How the states are linked:
ψ: lil->fip, zus->gub, dof->tel, guz->gul, toz->kuz, rek->mos, mil->lar, bov->kal, lar->bam, pep->mif, fam->suv, zep->maf, tur->vop, tel->nud, nol->mib, mir->lif, pez->nol, riz->kar, mon->bet, zol->mel, vig->mol, fut->dof, zeg->vig, zod->kor, gok->sil, zul->nuz, feg->pur, mol->gog, dol->tiz, tik->paz, bal->ked, bet->nez, viv->vuv, goz->luz, lav->dib, mib->bos, rul->zat, keb->vek, vin->pes, det->viv, kuz->tig, gog->lut, zat->roz, paz->pep, maf->lil, nud->vef, kal->mil, let->vaf, pes->lib, gef->ful, dul->led, mos->fuz, lut->mez, kel->fut, far->zol, zed->dal, fip->bir, lom->kam, bop->dek, nez->bal, fuz->nid, dek->nas, seb->dev, muv->lav, vum->seg, kam->det, mim->pas, pur->gev, vog->kek, nor->keb, gis->vap, gul->rak, gub->dul, roz->bop, mel->tuz, sem->vog, sim->fon, kar->tof, led->bov, nak->tob, mut->zed, nit->feg, per->les, nuz->muv, pek->nor, gab->zaf, gaz->riz, kek->gaz, rak->vuk, suv->goz, zim->seb, dal->far, vef->tet, tiz->tad, por->dem, nam->mim, saf->gab, ked->mab, dev->saf, mez->pez, lem->zus, zit->zod, pas->zun, bis->zeg, zof->per, les->zim, tum->rek, dil->bil, bil->tum, bir->bes, zun->sen, dig->let, bam->rul, vek->zul, fus->tam, zaf->tur, sen->mut, kor->lek, tad->kel, fon->rar, ber->toz, vop->mon, vaf->bis, lif->kov, vuv->dil, rar->zof, nid->dol, bes->tik, bos->git, dib->ruz, vaz->fur, fer->mip, mab->fer, viz->gef, dem->vin, sil->nam, gev->gok, tof->guz, kov->gar, bif->por, mip->zit, tuz->ber, dov->vaz, fur->lem, buv->nak, bol->zep, tig->dov, mif->gis, ded->vam, nas->sim, tet->fam, tob->ded, ful->mir, seg->dig, vuk->buv, gar->fus, vam->viz, lib->lom, git->rol, ruz->bol, vap->bif, rol->pek, lek->sem, tam->vum, luz->nit
β: lil->ded, zus->fuz, dof->zul, guz->mil, toz->viv, rek->nol, mil->fut, bov->tad, lar->dof, pep->lif, fam->ruz, zep->nak, tur->mut, tel->nuz, nol->zit, mir->zof, pez->mip, riz->led, mon->dal, zol->lib, vig->nez, fut->vek, zeg->bet, zod->dov, gok->tik, zul->kar, feg->fip, mol->bal, dol->rol, tik->ful, bal->mel, bet->far, viv->mol, goz->zep, lav->gul, mib->zod, rul->nud, keb->gaz, vin->dig, det->vig, kuz->vuv, gog->ked, zat->vef, paz->mir, maf->tob, nud->muv, kal->kel, let->tur, pes->let, gef->fon, dul->dol, mos->mib, lut->mab, kel->keb, far->pes, zed->dem, fip->vam, lom->bis, bop->fam, nez->zol, fuz->bos, dek->suv, seb->nam, muv->guz, vum->saf, kam->zeg, mim->mif, pur->bir, vog->zus, nor->kek, gis->gar, gul->lar, gub->nid, roz->tet, mel->lom, sem->lem, sim->luz, kar->bov, led->tiz, nak->roz, mut->por, nit->lil, per->gev, nuz->tof, pek->vog, gab->zun, gaz->dul, kek->gub, rak->bam, suv->bol, zim->sil, dal->vin, vef->lav, tiz->pek, por->vum, nam->pep, saf->pas, ked->tuz, dev->mim, mez->fer, lem->mos, zit->tig, pas->gis, bis->mon, zof->pur, les->gok, tum->pez, dil->lut, bil->mez, bir->viz, zun->vap, dig->zaf, bam->tel, vek->riz, fus->seb, zaf->sen, sen->bif, kor->vaz, tad->nor, fon->nit, ber->det, vop->zed, vaf->vop, lif->per, vuv->gog, rar->feg, nid->git, bes->gef, bos->kor, dib->rak, vaz->tum, fer->toz, mab->ber, viz->sim, dem->seg, sil->paz, gev->bes, tof->kal, kov->les, bif->tam, mip->kuz, tuz->kam, dov->bil, fur->rek, buv->zat, bol->buv, tig->dil, mif->kov, ded->dek, nas->goz, tet->dib, tob->bop, ful->rar, seg->gab, vuk->rul, gar->zim, vam->nas, lib->vaf, git->lek, ruz->vuk, vap->fus, rol->sem, lek->fur, tam->dev, luz->maf
τ: lil->vam, zus->nid, dof->nuz, guz->lar, toz->vuv, rek->mib, mil->dof, bov->kel, lar->tel, pep->kov, fam->bol, zep->tob, tur->zed, tel->muv, nol->zod, mir->per, pez->zit, riz->bov, mon->far, zol->lom, vig->bal, fut->zul, zeg->nez, zod->vaz, gok->paz, zul->tof, feg->bir, mol->ked, dol->pek, tik->mir, bal->tuz, bet->zol, viv->gog, goz->maf, lav->rak, mib->kor, rul->vef, keb->riz, vin->let, det->mol, kuz->dil, gog->mab, zat->tet, paz->lif, maf->ded, nud->lav, kal->fut, let->vop, pes->vaf, gef->rar, dul->tiz, mos->bos, lut->fer, kel->vek, far->lib, zed->vin, fip->viz, lom->zeg, bop->suv, nez->mel, fuz->git, dek->goz, seb->mim, muv->gul, vum->gab, kam->vig, mim->gis, pur->bes, vog->gub, nor->gaz, gis->fus, gul->bam, gub->dol, roz->fam, mel->kam, sem->zus, sim->nit, kar->kal, led->tad, nak->bop, mut->dem, nit->fip, per->gok, nuz->guz, pek->kek, gab->sen, gaz->led, kek->dul, rak->rul, suv->zep, zim->nam, dal->pes, vef->dib, tiz->nor, por->seg, nam->mif, saf->zun, ked->ber, dev->pas, mez->mip, lem->fuz, zit->dov, pas->vap, bis->bet, zof->gev, les->sil, tum->nol, dil->mez, bil->pez, bir->gef, zun->bif, dig->tur, bam->nud, vek->kar, fus->dev, zaf->mut, sen->por, kor->fur, tad->keb, fon->feg, ber->viv, vop->dal, vaf->mon, lif->les, vuv->lut, rar->pur, nid->rol, bes->ful, bos->lek, dib->vuk, vaz->rek, fer->kuz, mab->toz, viz->fon, dem->dig, sil->pep, gev->tik, tof->mil, kov->zim, bif->vum, mip->tig, tuz->det, dov->tum, fur->mos, buv->roz, bol->nak, tig->bil, mif->gar, ded->nas, nas->luz, tet->ruz, tob->dek, ful->zof, seg->zaf, vuk->zat, gar->seb, vam->sim, lib->bis, git->sem, ruz->buv, vap->tam, rol->vog, lek->lem, tam->saf, luz->lil
χ: lil->luz, zus->sem, dof->mil, guz->nuz, toz->mab, rek->vaz, mil->tof, bov->riz, lar->guz, pep->sil, fam->roz, zep->suv, tur->dig, tel->lar, nol->tum, mir->tik, pez->bil, riz->keb, mon->vaf, zol->bet, vig->kam, fut->kal, zeg->lom, zod->nol, gok->per, zul->fut, feg->fon, mol->det, dol->gub, tik->gev, bal->vig, bet->bis, viv->ber, goz->dek, lav->nud, mib->rek, rul->rak, keb->tad, vin->zed, det->tuz, kuz->fer, gog->viv, zat->vuk, paz->gok, maf->goz, nud->bam, kal->kar, let->vin, pes->dal, gef->bir, dul->kek, mos->fur, lut->vuv, kel->bov, far->mon, zed->tur, fip->nit, lom->zol, bop->nak, nez->zeg, fuz->lem, dek->tob, seb->gar, muv->tel, vum->bif, kam->mel, mim->seb, pur->rar, vog->rol, nor->tiz, gis->mim, gul->muv, gub->vog, roz->buv, mel->nez, sem->git, sim->vam, kar->vek, led->gaz, nak->bol, mut->zaf, nit->sim, per->mir, nuz->dof, pek->dol, gab->vum, gaz->nor, kek->pek, rak->lav, suv->bop, zim->kov, dal->vop, vef->rul, tiz->dul, por->sen, nam->zim, saf->tam, ked->mol, dev->fus, mez->dil, lem->lek, zit->pez, pas->dev, bis->lib, zof->ful, les->lif, tum->dov, dil->kuz, bil->tig, bir->feg, zun->saf, dig->dem, bam->gul, vek->kel, fus->gis, zaf->seg, sen->gab, kor->mib, tad->led, fon->viz, ber->ked, vop->let, vaf->pes, lif->paz, vuv->toz, rar->gef, nid->zus, bes->pur, bos->mos, dib->vef, vaz->zod, fer->lut, mab->gog, viz->fip, dem->mut, sil->les, gev->zof, tof->zul, kov->pep, bif->zun, mip->mez, tuz->bal, dov->zit, fur->kor, buv->ruz, bol->fam, tig->mip, mif->nam, ded->maf, nas->ded, tet->zat, tob->zep, ful->bes, seg->por, vuk->dib, gar->mif, vam->lil, lib->far, git->fuz, ruz->tet, vap->pas, rol->nid, lek->bos, tam->vap, luz->nas

In the rows, 59 stands for zero.

The rows follow the links: the fewer symbols apart two states are, the more alike their rows tend to be.

Each row is also shifted at random along 8 hidden directions that mean nothing.

Some states, each with a row of numbers:
zul: 86 55 63 58 47 56 57 52 65 62 47 57 65 61 59 48 53 47 61 60 61 59 70 48 69 60 56 51 41 63 63 29 56 51 68 38 70 52 57 50 73 48 45 78 63 64 53 72 63 58
zat: 71 59 57 51 54 47 59 50 50 62 54 63 61 63 44 52 49 76 62 71 51 47 57 47 61 68 61 35 62 60 61 50 72 58 58 60 54 56 73 58 43 61 57 70 61 54 55 68 65 62
bos: 54 67 59 72 56 74 77 59 69 56 44 65 77 39 53 56 70 60 53 53 61 62 66 55 66 57 66 50 65 75 60 34 57 61 59 72 74 66 60 53 66 47 50 51 60 58 57 69 55 64
goz: 74 62 50 45 59 53 50 55 71 57 53 57 63 64 40 53 53 64 68 65 74 49 66 56 70 81 58 45 52 57 65 48 66 45 56 40 51 55 60 65 61 42 56 80 62 62 55 54 53 55
fip: 61 65 55 54 59 63 52 59 66 49 64 65 62 62 47 63 58 65 61 67 71 62 57 65 59 60 62 65 76 54 60 78 61 51 49 76 54 61 72 69 49 59 66 43 55 54 64 60 55 55
ber: 50 63 65 71 61 67 63 63 58 60 59 56 60 48 75 62 67 54 54 56 48 69 62 60 57 72 53 73 59 58 54 62 61 64 62 60 57 66 50 64 62 52 55 56 60 68 46 57 54 62
nak: 60 67 65 55 44 46 54 49 58 53 59 58 63 64 77 56 43 52 59 71 56 66 53 45 52 50 61 51 61 49 63 61 55 51 65 66 60 59 61 48 49 63 53 61 59 58 55 68 65 62
bis: 93 60 58 70 67 55 73 67 58 50 83 59 57 48 46 62 66 64 59 52 39 52 62 61 69 72 72 56 47 49 68 62 76 69 63 39 46 81 76 66 58 78 64 70 59 70 64 61 59 73
fut: 42 65 68 61 51 62 56 51 65 56 52 72 70 56 54 54 64 72 63 60 55 65 70 56 61 82 50 74 55 60 61 75 57 57 66 59 51 48 62 78 53 54 47 54 57 53 52 71 55 66
vum: 68 63 59 70 51 72 60 53 47 55 58 62 47 62 74 82 54 38 61 65 46 74 61 62 52 60 49 80 47 62 52 54 62 67 70 51 61 66 65 55 59 57 63 55 62 61 56 55 62 54
mil: 45 56 65 46 56 51 54 64 85 58 59 57 73 63 59 44 63 66 60 48 81 60 60 59 65 49 65 57 73 49 74 72 40 52 56 77 63 42 46 71 70 65 53 50 50 56 71 65 59 67
zeg: 64 49 57 45 75 49 71 71 62 67 67 43 53 59 49 59 70 82 57 49 66 40 50 62 62 58 67 41 73 53 75 56 60 74 54 71 51 52 52 70 62 73 74 64 53 64 70 43 56 71
far: 63 44 65 56 73 40 57 71 53 71 64 35 47 66 84 51 68 63 56 64 69 49 49 64 46 31 54 52 65 55 76 66 52 64 64 64 61 58 45 54 62 69 75 58 59 58 55 46 60 60
mim: 80 50 45 65 61 72 56 58 53 61 50 56 53 66 73 72 51 27 57 64 73 66 59 69 54 43 58 73 59 67 58 42 57 54 60 53 76 62 57 51 73 46 66 50 63 60 65 52 54 39
tum: 85 58 59 66 59 76 76 63 63 60 62 62 61 49 43 58 72 58 48 50 57 56 71 57 70 68 70 70 46 63 62 45 56 66 64 45 62 65 68 64 70 59 56 63 58 69 59 75 45 62
toz: 49 59 72 62 68 51 50 66 50 69 71 50 49 60 78 53 64 61 59 58 45 59 60 60 56 70 51 68 39 54 50 75 61 62 64 34 47 63 44 55 59 64 55 80 64 71 43 55 61 63
tik: 80 69 49 60 47 65 60 52 62 49 51 63 58 62 53 67 56 42 61 67 67 68 64 58 53 72 54 83 53 53 63 55 57 55 62 58 58 64 70 64 62 43 62 59 61 65 56 56 51 54
zus: 53 59 60 52 74 45 63 68 74 64 58 56 73 48 41 40 73 87 65 52 71 37 63 56 70 65 70 28 51 69 78 55 62 55 63 40 52 55 52 60 66 58 52 78 60 58 63 57 52 71
zim: 86 64 46 66 62 62 58 63 71 47 56 58 67 53 61 63 61 41 61 64 77 63 59 67 57 55 65 65 62 57 75 58 60 48 59 55 63 71 64 62 71 46 62 50 61 62 66 50 50 53
tad: 46 51 61 47 60 64 62 56 61 69 61 67 60 65 47 58 57 71 58 50 60 51 64 55 68 60 68 53 53 67 58 56 53 63 63 49 59 41 56 62 62 69 54 63 57 54 73 69 57 61
fus: 104 64 56 74 60 57 62 59 51 49 60 58 60 51 71 70 56 48 62 76 52 63 52 59 53 46 62 53 58 62 70 51 73 57 67 55 63 76 77 48 58 58 61 54 64 63 61 58 60 58
riz: 66 60 56 62 55 75 75 52 74 56 42 66 77 46 49 60 65 68 55 62 73 53 72 52 71 52 67 40 59 82 77 31 54 54 71 56 73 53 66 61 62 47 53 47 56 45 61 78 45 59
vaf: 90 46 54 67 69 60 59 69 56 65 56 47 53 59 66 56 68 48 55 59 63 58 59 69 55 60 52 76 67 53 66 57 62 62 55 62 62 62 56 72 73 51 66 54 60 71 54 52 55 54
lif: 92 75 56 73 50 53 59 58 64 40 54 57 69 49 74 61 58 39 62 75 64 72 53 57 48 51 58 68 63 52 73 59 61 49 64 69 65 76 70 52 63 46 57 51 62 66 55 57 58 61
zaf: 42 71 66 73 50 67 69 59 66 42 78 61 54 56 82 82 53 32 63 48 45 79 59 63 62 29 65 56 42 60 53 53 54 64 69 49 72 81 57 34 59 80 64 59 58 55 71 53 76 62
vuk: 67 49 52 53 48 67 61 52 63 61 57 64 63 72 57 55 44 40 47 54 69 65 62 56 64 51 72 71 71 48 58 53 46 53 54 71 71 52 62 65 66 63 58 45 55 59 71 75 56 51
gar: 54 58 50 64 64 62 49 58 51 59 57 60 53 65 72 69 56 47 61 68 65 64 56 69 48 54 53 73 58 65 57 70 61 55 61 54 61 63 58 57 58 52 67 51 64 54 59 46 56 46
mir: 70 84 56 65 52 53 63 55 63 39 59 67 66 49 44 68 62 70 71 72 54 60 59 55 54 77 57 56 55 57 70 66 72 58 65 60 46 74 81 62 43 53 61 64 61 58 55 54 58 70
kel: 62 53 75 46 49 42 52 55 51 70 68 59 54 72 70 52 49 61 60 56 47 60 54 47 57 54 60 59 49 49 55 65 50 63 66 53 57 40 52 50 63 77 48 77 59 66 66 70 73 69
vog: 56 54 56 62 68 66 59 61 62 67 57 71 69 54 41 48 66 68 58 50 59 51 71 63 69 83 66 65 49 66 57 64 64 56 59 35 54 55 58 71 68 53 47 66 62 62 60 67 49 59
vek: 57 57 67 48 52 54 61 56 64 64 57 62 63 63 54 56 55 68 62 54 58 56 58 50 67 55 63 43 59 61 60 48 54 62 61 63 63 44 55 55 63 67 50 68 57 58 68 68 68 68
dig: 66 51 60 59 61 54 52 64 52 67 57 45 43 70 76 65 56 41 65 56 56 63 56 66 56 52 43 62 50 58 50 44 61 65 58 51 67 58 45 47 70 57 65 77 65 68 56 41 74 53
fuz: 58 62 61 57 64 57 65 66 63 65 63 70 70 51 32 49 65 76 62 39 46 57 53 59 71 83 69 55 77 51 45 60 69 69 38 81 55 54 57 67 69 65 46 68 59 76 75 60 72 74
zit: 79 48 57 60 64 75 67 64 58 71 57 55 53 59 51 55 70 53 45 52 68 51 74 62 65 66 62 77 39 66 60 45 51 62 66 33 62 56 57 65 75 53 60 68 59 67 53 70 41 52
let: 89 51 51 74 66 71 58 64 55 61 44 55 57 54 55 62 69 48 60 58 56 64 63 73 61 78 43 77 73 61 52 47 74 64 47 73 65 65 61 75 72 38 64 53 64 71 50 48 62 53
tuz: 44 62 62 66 61 67 69 60 47 64 65 62 52 54 56 72 60 63 57 47 31 65 55 60 62 81 57 62 63 57 38 54 72 78 52 68 52 65 55 61 55 67 60 66 60 71 58 52 69 67
nit: 73 55 49 48 57 63 50 56 63 60 63 56 50 76 50 61 44 43 61 64 76 53 67 61 68 50 64 50 39 62 55 42 57 46 60 27 65 61 62 45 63 54 66 78 63 56 62 58 58 41
suv: 24 70 63 42 56 48 50 54 65 55 65 68 63 65 46 60 51 83 69 60 57 59 52 56 60 79 58 50 76 47 54 85 64 58 49 80 42 50 59 72 40 67 58 60 54 54 65 53 66 68
rek: 39 66 70 64 52 62 77 63 67 56 76 61 61 53 65 60 63 55 50 44 54 60 65 51 65 36 78 50 34 64 62 51 43 65 74 40 67 69 56 37 62 82 57 69 57 56 66 72 60 69
mif: 64 61 41 70 69 73 58 56 54 56 35 63 63 52 50 71 62 61 67 74 68 57 58 70 56 65 48 51 77 83 56 40 78 56 50 71 66 66 68 61 56 30 67 45 67 50 55 43 56 44
vap: 103 56 53 63 58 59 64 59 55 55 65 51 50 62 70 73 51 36 59 65 60 59 58 58 60 37 67 49 40 63 70 34 61 58 72 33 68 69 67 39 70 62 65 70 63 64 68 56 59 53
mol: 91 59 62 58 63 56 71 70 68 59 67 49 62 49 55 58 67 58 56 47 53 58 55 56 70 73 69 55 64 43 67 48 63 67 54 63 54 63 52 65 76 62 56 72 57 83 65 55 57 74
ded: 73 65 64 56 53 44 43 55 57 56 62 56 59 66 73 52 46 51 65 75 58 63 54 52 55 55 55 51 54 50 58 65 63 45 60 51 56 64 61 47 53 55 53 72 64 62 49 61 67 56
bes: 35 62 45 47 51 77 64 54 68 56 56 65 51 75 44 77 49 47 58 52 79 63 61 65 63 44 65 60 67 64 48 43 46 61 50 74 73 55 59 53 59 59 74 51 55 49 78 51 61 45

From each start, follow one symbol. Which state do you reach?
Answer with the state's name.
68 58 54 42 52 50 51 55 67 62 55 52 57 73 57 54 41 49 64 60 72 55 57 52 67 54 64 36 57 53 57 36 57 48 53 52 65 52 51 45 67 53 56 80 62 64 64 55 67 52
τ: dek
72 62 54 51 67 33 42 62 52 62 58 48 51 68 62 54 57 65 74 72 65 49 50 61 47 67 48 55 49 54 68 70 69 54 62 43 45 56 55 55 59 50 63 83 67 65 54 37 61 59
ψ: mif
78 63 65 60 50 66 62 53 60 56 65 77 68 55 44 59 60 63 58 53 44 67 68 52 66 91 64 84 53 48 59 76 60 62 64 54 47 50 72 80 62 65 43 57 56 69 64 81 54 71
β: tad
69 71 57 60 48 56 59 55 61 48 49 55 61 60 70 64 59 54 58 78 73 66 54 55 41 48 52 72 71 56 74 65 51 55 64 83 62 61 67 59 52 48 66 42 58 56 53 58 51 58
ψ: per
55 67 68 63 67 52 71 67 58 58 61 51 63 43 65 62 71 79 60 59 45 56 47 54 57 63 58 38 80 58 63 57 69 72 54 88 54 64 55 60 52 64 61 57 57 66 55 51 65 77
ψ: viv
48 52 67 61 72 45 54 64 59 71 46 50 72 51 82 37 72 77 56 73 75 47 54 55 46 38 57 45 67 75 81 69 50 50 69 65 63 48 47 56 60 50 53 47 61 48 47 66 47 61
β: nid
48 50 64 45 59 52 58 65 54 81 55 54 52 70 57 47 61 61 55 43 61 55 53 56 58 62 58 68 63 53 45 53 47 70 49 72 62 39 38 56 76 62 54 76 60 74 65 56 67 63
β: mib
50 53 54 43 66 61 53 61 60 65 61 52 42 74 60 73 64 63 63 58 75 54 61 69 51 71 48 85 50 53 71 77 49 66 69 47 44 40 49 79 62 58 74 60 55 58 65 40 44 56
τ: vum
78 51 71 47 49 48 50 57 54 71 54 59 58 71 64 48 52 58 59 57 54 64 53 50 56 65 54 71 67 45 55 61 52 63 56 75 60 35 51 64 71 61 46 66 59 73 62 69 70 67
χ: vek
98 61 58 71 51 67 62 64 67 48 64 55 58 56 71 70 62 27 58 53 56 78 61 65 60 62 56 88 56 43 64 55 58 61 61 60 64 69 60 65 80 56 59 56 58 78 63 55 60 60
ψ: zed
60 65 56 65 64 66 67 71 79 45 73 61 64 50 47 71 69 56 65 39 59 67 59 74 72 61 66 61 74 47 61 65 64 67 47 76 60 71 59 70 68 71 66 51 53 66 79 46 68 68
β: mut
49 54 54 48 56 62 42 57 60 63 59 58 52 79 66 59 46 43 59 64 77 64 59 65 57 47 57 66 61 56 48 64 50 47 52 58 66 54 52 52 60 55 65 58 59 55 61 57 62 40
β: nas
65 57 57 66 56 69 58 62 65 55 61 52 50 64 75 70 61 29 59 51 64 74 66 69 58 56 49 86 46 53 59 56 51 60 65 46 66 63 49 61 74 55 64 59 59 66 59 49 59 52
χ: mut
